Below are the code and all the weights of a small trained network. Each question names an input and a target symbol and asks about switching units off, where a switched-off unit gives its printed mean instead of its output.

import numpy as np


def w(rows, s, z=0):
    codes = np.array(rows[::2]) - 128.0
    scale = np.full(codes.shape[1], s)
    scale[-1] = z or s
    return codes * scale


def f(y):
    return np.maximum(y, 0)


def softmax(a):
    e = np.exp(a - a.max(-1, keepdims=True))
    return e / e.sum(-1, keepdims=True)


def log_softmax(a):
    a = a - a.max(-1, keepdims=True)
    return a - np.log(np.exp(a).sum(-1, keepdims=True))


def net(x, mask):
    ids = ['ΠΦβγηθτψ'.index(c) for c in x.split()]
    T = len(ids)
    res = E[ids] + P[:T]
    r = res
    for j in range(3):
        rows = slice(3 * j, 3 * j + 3)
        q, k, v = (r @ M[0][rows].T for M in (Q, K, V))
        z = softmax(np.where(np.tri(T) > 0, q @ k.T / 3**0.5, -1e9)) @ v
        o = O[0][rows]
        res = res + np.where(mask[j], z, o[:, -1]) @ o[:, :-1]
    y = f(res @ A[0][:, :-1].T + A[0][:, -1])
    res = res + np.where(mask[3:7], y, B[0][:, -1]) @ B[0][:, :-1]
    return log_softmax(res[-1] @ U[:, :-1].T + U[:, -1])


Q, K, V, O, A, B = {}, {}, {}, {}, {}, {}
E = w([
[100,232,168],'Π',
[73,127,150],'Φ',
[59,45,152],'β',
[155,81,205],'γ',
[130,215,87],'η',
[138,76,244],'θ',
[205,63,27],'τ',
[191,7,124],'ψ',
],0.012)
P = w([
[150,173,129],'0',
[120,103,144],'1',
[58,33,84],'2',
[228,162,153],'3',
[127,121,141],'4',
[62,76,106],'5',
[244,147,160],'6',
[125,123,139],'7',
],0.011)
Q[0] = w([
[50,114,69],'head 1',
[253,142,105],'head 1',
[203,141,139],'head 1',
[176,134,73],'head 2',
[163,133,196],'head 2',
[204,119,211],'head 2',
[239,181,142],'head 3',
[88,85,91],'head 3',
[78,125,149],'head 3',
],0.022)
K[0] = w([
[78,201,104],'head 1',
[159,3,62],'head 1',
[159,65,120],'head 1',
[158,171,121],'head 2',
[153,60,80],'head 2',
[188,38,70],'head 2',
[218,87,83],'head 3',
[77,160,113],'head 3',
[111,130,162],'head 3',
],0.023)
V[0] = w([
[45,248,178],'head 1',
[149,100,96],'head 1',
[53,130,64],'head 1',
[169,142,73],'head 2',
[188,100,87],'head 2',
[50,223,151],'head 2',
[15,167,27],'head 3',
[139,11,146],'head 3',
[106,137,1],'head 3',
],0.0082)
O[0] = w([
[10,88,217,99],'head 1',
[148,128,94,123],'head 1',
[53,122,50,68],'head 1',
[191,123,105,91],'head 2',
[185,88,164,153],'head 2',
[85,240,33,3],'head 2',
[165,1,59,31],'head 3',
[41,133,223,188],'head 3',
[216,21,173,39],'head 3',
],0.0075,0.0023)
A[0] = w([
[197,228,74,115],'neuron 1',
[107,84,189,3],'neuron 2',
[164,2,143,80],'neuron 3',
[96,77,73,62],'neuron 4',
],0.009,0.0073)
B[0] = w([
[107,49,51,212],'neuron 1',
[105,240,10,157],'neuron 2',
[130,209,66,255],'neuron 3',
[147,253,122,166],'neuron 4',
],0.011,0.0059)
U = w([
[76,219,59,68],'Π',
[83,154,120,200],'Φ',
[60,2,187,255],'β',
[134,196,180,82],'γ',
[115,75,97,95],'η',
[105,248,177,14],'θ',
[175,183,110,73],'τ',
[173,101,210,221],'ψ',
],0.0079,0.0061)

Each question gives the input, a string of symbols that net reads in full, and the target symbol t.
The units are the heads (3 rows each of Q, K, V and O) and the neurons (one row each of A and B). Each row of codes is followed by its name. A weight is (code - 128) times the scale printed after its matrix; where a second scale follows, it is the last column's (O, A, B and U).
mask holds one flag per unit, heads first, then neurons. A switched-off unit (its flag False) gives its mean, the last column of its rows in O or B, instead of its output. The means were averaged over made-up inputs and are rounded, as every weight is.
A unit's drop is (log p(t) with every unit on - log p(t) with that unit switched off) / (log p(t) with every unit on - log p(t) with every unit switched off).
The circuit of an input: a set's keep is (log p(t) with only the set's units on - log p(t) with every unit switched off) / (log p(t) with every unit on - log p(t) with every unit switched off). Starting from all 7 units, units are removed one at a time, each time the one whose removal leaves the highest keep (on an exact tie, the one counted first), for as long as the keep stays at least 0.8.
units of the circuit, in order: the units of the circuit, biggest drop first
most important unit: the unit with the biggest drop
k most important neurons: the k neurons with the biggest drops, biggest first
which heads matter: for each layer, one digit per head in row order, 1 if its drop is at least 0.15 and else 0, layers parted by /
input Π γ Φ θ, target θ: which heads matter => 001
input Φ ψ Φ Φ Φ ψ Π, target ψ: which heads matter => 110
input Φ η τ, target Π: units of the circuit, in order => (neuron 4; head 3; neuron 3)
input Φ η τ Φ, target τ: which heads matter => 111
input Φ η τ ψ Π θ, target Π: which heads matter => 110
input Π Π ψ, target Π: which heads matter => 001
input τ β τ Φ β Φ Φ, target τ: units of the circuit, in order => (neuron 3; head 2; head 1)
input Π Φ τ Π, target τ: which heads matter => 111
input β Π η Π γ τ, target Π: most important unit => neuron 4
input γ Φ ψ ψ Π, target θ: which heads matter => 101
input Φ Φ ψ, target Π: which heads matter => 001
input Φ Π Π Π, target Π: units of the circuit, in order => (head 2; neuron 1)
input γ Φ Π Φ Φ θ, target Π: units of the circuit, in order => (neuron 2; head 3; neuron 3)
input Φ θ Π Φ ψ Π Φ, target ψ: most important neuron => (neuron 3)
input τ Φ η θ ψ, target τ: units of the circuit, in order => (neuron 3; head 1; head 2)
input Φ ψ Π Φ, target ψ: units of the circuit, in order => (head 2; head 1; head 3; neuron 3)
input Φ Φ θ η ψ, target τ: which heads matter => 110
input Φ Φ Φ Π, target Π: units of the circuit, in order => (head 3; neuron 1)
input Π Φ Φ Π ψ Φ η, target ψ: which heads matter => 011
input γ Φ τ γ, target τ: units of the circuit, in order => (neuron 3; head 1; head 2)
input β θ Φ ψ θ Φ β, target ψ: most important unit => head 1
input τ Π τ ψ Φ γ, target Π: which heads matter => 110
